Below are the code and all the weights of a small trained network. Each question names an input and a target symbol and asks about switching units off, where a switched-off unit gives its printed mean instead of its output.

import numpy as np


def w(rows, s, z=0):
    codes = np.array(rows[::2]) - 128.0
    scale = np.full(codes.shape[1], s)
    scale[-1] = z or s
    return codes * scale


def norm(h):
    return h / np.sqrt((h * h).mean(-1, keepdims=True) + 1e-5)


def f(y):
    return np.maximum(y, 0)


def softmax(a):
    e = np.exp(a - a.max(-1, keepdims=True))
    return e / e.sum(-1, keepdims=True)


def log_softmax(a):
    a = a - a.max(-1, keepdims=True)
    return a - np.log(np.exp(a).sum(-1, keepdims=True))


def net(x, mask):
    ids = ['αβγδεηθμφ'.index(c) for c in x.split()]
    T = len(ids)
    res = E[ids] + P[:T]
    u = 0
    for l in range(2):
        q, k, v = (norm(res) @ M[l].T for M in (Q, K, V))
        z = softmax(np.where(np.tri(T) > 0, q @ k.T / 4**0.5, -1e9)) @ v
        res = res + np.where(mask[u], z, O[l][:, -1]) @ O[l][:, :-1]
        u += 1
        y = f(norm(res) @ A[l][:, :-1].T + A[l][:, -1])
        res = res + np.where(mask[u : u + 4], y, B[l][:, -1]) @ B[l][:, :-1]
        u += 4
    return log_softmax(norm(res)[-1] @ U[:, :-1].T + U[:, -1])


Q, K, V, O, A, B = {}, {}, {}, {}, {}, {}
E = w([
[72,142,214,34,114,49,172,158,111],'α',
[126,205,154,129,97,156,182,100,73],'β',
[99,197,109,162,108,113,157,151,119],'γ',
[130,165,97,73,64,146,237,83,154],'δ',
[153,173,108,92,59,82,95,158,208],'ε',
[143,137,70,88,106,11,146,100,103],'η',
[87,184,129,112,95,189,85,174,141],'θ',
[108,74,110,81,90,176,118,118,69],'μ',
[161,138,78,173,252,135,127,151,121],'φ',
],0.028)
P = w([
[8,143,105,159,39,135,1,105,130],'0',
[91,205,105,69,104,168,80,130,152],'1',
[112,182,116,89,109,149,96,150,147],'2',
[113,171,115,87,123,153,115,169,146],'3',
[130,153,106,100,130,160,126,181,147],'4',
[147,142,112,108,138,163,138,195,150],'5',
[167,127,116,110,150,159,142,206,144],'6',
[181,124,124,108,156,151,157,213,140],'7',
[213,149,142,94,153,144,156,228,139],'8',
],0.0093)
Q[0] = w([
[120,119,99,118,252,167,132,105,138],'L0H0',
[126,130,80,114,204,125,133,127,142],'L0H0',
[125,98,172,159,139,142,98,65,160],'L0H0',
[147,67,142,217,141,120,119,109,113],'L0H0',
],0.014)
K[0] = w([
[83,128,166,156,42,82,85,62,142],'L0H0',
[60,171,132,105,56,128,101,97,89],'L0H0',
[94,196,92,88,93,107,118,138,76],'L0H0',
[92,198,171,45,2,133,95,81,167],'L0H0',
],0.011)
V[0] = w([
[103,138,226,184,32,140,139,120,141],'L0H0',
[92,220,84,94,157,95,130,111,212],'L0H0',
[139,220,81,121,161,106,65,176,57],'L0H0',
[68,88,6,129,89,85,172,128,130],'L0H0',
],0.014)
O[0] = w([
[96,138,135,189,30,139,149,133,254,63],'L0H0',
[216,124,195,186,24,123,120,86,120,143],'L0H0',
[177,138,117,98,97,91,89,192,39,233],'L0H0',
[218,213,65,49,98,69,155,118,167,244],'L0H0',
],0.0083,0.011)
A[0] = w([
[202,96,154,114,148,166,55,207,239,119],'L0N0',
[129,201,107,137,147,126,192,243,163,70],'L0N1',
[251,141,150,187,239,196,64,70,151,6],'L0N2',
[114,205,181,203,233,244,219,62,178,65],'L0N3',
],0.013,0.0023)
B[0] = w([
[116,109,229,110,186,165,21,44,137,163],'L0N0',
[114,242,84,77,147,81,116,193,95,254],'L0N1',
[49,10,152,70,200,115,222,186,113,147],'L0N2',
[112,172,87,134,126,156,183,59,49,144],'L0N3',
],0.011,0.0087)
Q[1] = w([
[121,193,101,217,100,5,124,137,185],'L1H0',
[105,122,83,14,95,75,173,93,91],'L1H0',
[116,170,200,164,148,180,230,76,67],'L1H0',
[147,97,31,236,99,162,221,168,177],'L1H0',
],0.022)
K[1] = w([
[203,125,169,78,2,134,104,148,97],'L1H0',
[189,177,109,76,188,132,190,142,101],'L1H0',
[79,118,147,193,94,144,205,135,126],'L1H0',
[82,137,39,116,46,95,112,46,93],'L1H0',
],0.025)
V[1] = w([
[159,202,135,148,186,156,23,117,210],'L1H0',
[147,153,234,67,158,67,209,91,250],'L1H0',
[84,74,168,57,107,65,26,170,103],'L1H0',
[96,184,206,147,122,238,114,109,44],'L1H0',
],0.023)
O[1] = w([
[139,97,174,142,149,198,95,70,234,122],'L1H0',
[159,77,143,193,68,139,210,189,194,139],'L1H0',
[109,56,134,165,135,96,22,184,137,246],'L1H0',
[6,171,174,155,158,155,135,104,120,53],'L1H0',
],0.019,0.011)
A[1] = w([
[203,75,116,81,163,194,127,121,97,61],'L1N0',
[113,219,87,252,54,110,84,224,138,214],'L1N1',
[2,154,129,163,99,153,214,71,30,3],'L1N2',
[75,104,97,118,52,140,221,220,153,163],'L1N3',
],0.023,0.0038)
B[1] = w([
[104,185,146,142,163,90,170,121,143,199],'L1N0',
[131,183,160,103,253,85,176,108,157,250],'L1N1',
[124,122,67,244,118,69,123,152,137,173],'L1N2',
[48,155,134,79,46,132,119,102,85,243],'L1N3',
],0.023,0.015)
U = w([
[46,88,195,93,120,71,181,179,168,1],'α',
[109,137,75,230,134,142,165,126,147,136],'β',
[159,218,148,93,214,133,179,71,178,59],'γ',
[133,156,117,97,65,233,189,111,142,218],'δ',
[201,104,150,164,114,169,142,152,223,152],'ε',
[254,133,87,124,105,108,150,180,142,88],'η',
[60,128,165,122,155,206,123,65,163,161],'θ',
[95,111,49,66,164,192,106,145,79,195],'μ',
[129,48,167,157,203,167,186,178,97,92],'φ',
],0.009,0.0061)

Each question gives the input, a string of symbols that net reads in full, and the target symbol t.
The units are the heads (4 rows each of Q, K, V and O) and the neurons (one row each of A and B). Each row of codes is followed by its name. A weight is (code - 128) times the scale printed after its matrix; where a second scale follows, it is the last column's (O, A, B and U).
mask holds one flag per unit, layer by layer, with each layer's heads first. A switched-off unit (its flag False) gives its mean, the last column of its rows in O or B, instead of its output. The means were averaged over made-up inputs and are rounded, as every weight is.
A unit's drop is (log p(t) with every unit on - log p(t) with that unit switched off) / (log p(t) with every unit on - log p(t) with every unit switched off).
The circuit of an input: a set's keep is (log p(t) with only the set's units on - log p(t) with every unit switched off) / (log p(t) with every unit on - log p(t) with every unit switched off). Starting from all 10 units, units are removed one at a time, each time the one whose removal leaves the highest keep (on an exact tie, the one counted first), for as long as the keep stays at least 0.8.
circuit, biggest first: the units of the circuit, biggest drop first
unit that matters most: the unit with the biggest drop
k most important neurons: the k neurons with the biggest drops, biggest first
k most important neurons of layer l: the k neurons of layer l with the biggest drops, biggest first
input α γ γ η β η, target β: circuit, biggest first	L1H0, L1N2
input γ θ μ ε φ, target ε: circuit, biggest first	L0N0, L0H0, L1H0, L0N2
input γ γ φ ε θ β γ, target ε: unit that matters most	L0N2
input η η α β η, target α: circuit, biggest first	L0H0, L1H0, L1N3
input θ μ θ φ α θ η α, target φ: 2 most important neurons	L0N2, L0N0
input φ γ μ μ η μ φ γ μ, target φ: circuit, biggest first	L0H0, L1N3
input ε φ γ ε μ μ μ γ, target α: 2 most important neurons	L0N2, L0N0
input ε ε μ μ μ μ β γ μ, target β: circuit, biggest first	L0H0, L1N2, L1H0
input β δ γ φ μ μ μ γ, target θ: circuit, biggest first	L1H0, L0N0, L0H0
input η ε γ μ ε μ η, target ε: circuit, biggest first	L1H0, L0N1, L0H0, L0N0
input φ δ η μ γ μ μ α, target μ: circuit, biggest first	L1H0, L0H0
input η θ μ η α α μ, target η: circuit, biggest first	L1H0, L0H0, L0N1
input η ε β φ η γ, target η: circuit, biggest first	L0N2, L0H0, L1H0
input μ γ ε, target ε: circuit, biggest first	L1H0
input θ μ μ β φ η θ γ δ, target φ: 3 most important neurons of layer 0	L0N2, L0N0, L0N1
input δ β ε φ, target δ: 3 most important neurons	L0N2, L0N3, L1N3
input η θ φ, target η: 2 most important neurons	L0N2, L1N1
input δ θ μ φ θ α β μ β, target δ: 3 most important neurons	L0N2, L0N3, L1N3
input θ μ μ γ α μ, target γ: 3 most important neurons	L0N1, L1N0, L1N3
input μ μ δ μ μ γ δ α μ, target γ: 2 most important neurons	L1N0, L1N3
input β μ α φ μ μ, target θ: 3 most important neurons	L0N0, L0N3, L0N1
input μ μ γ μ μ ε γ, target μ: most important neuron of layer 1	L1N0
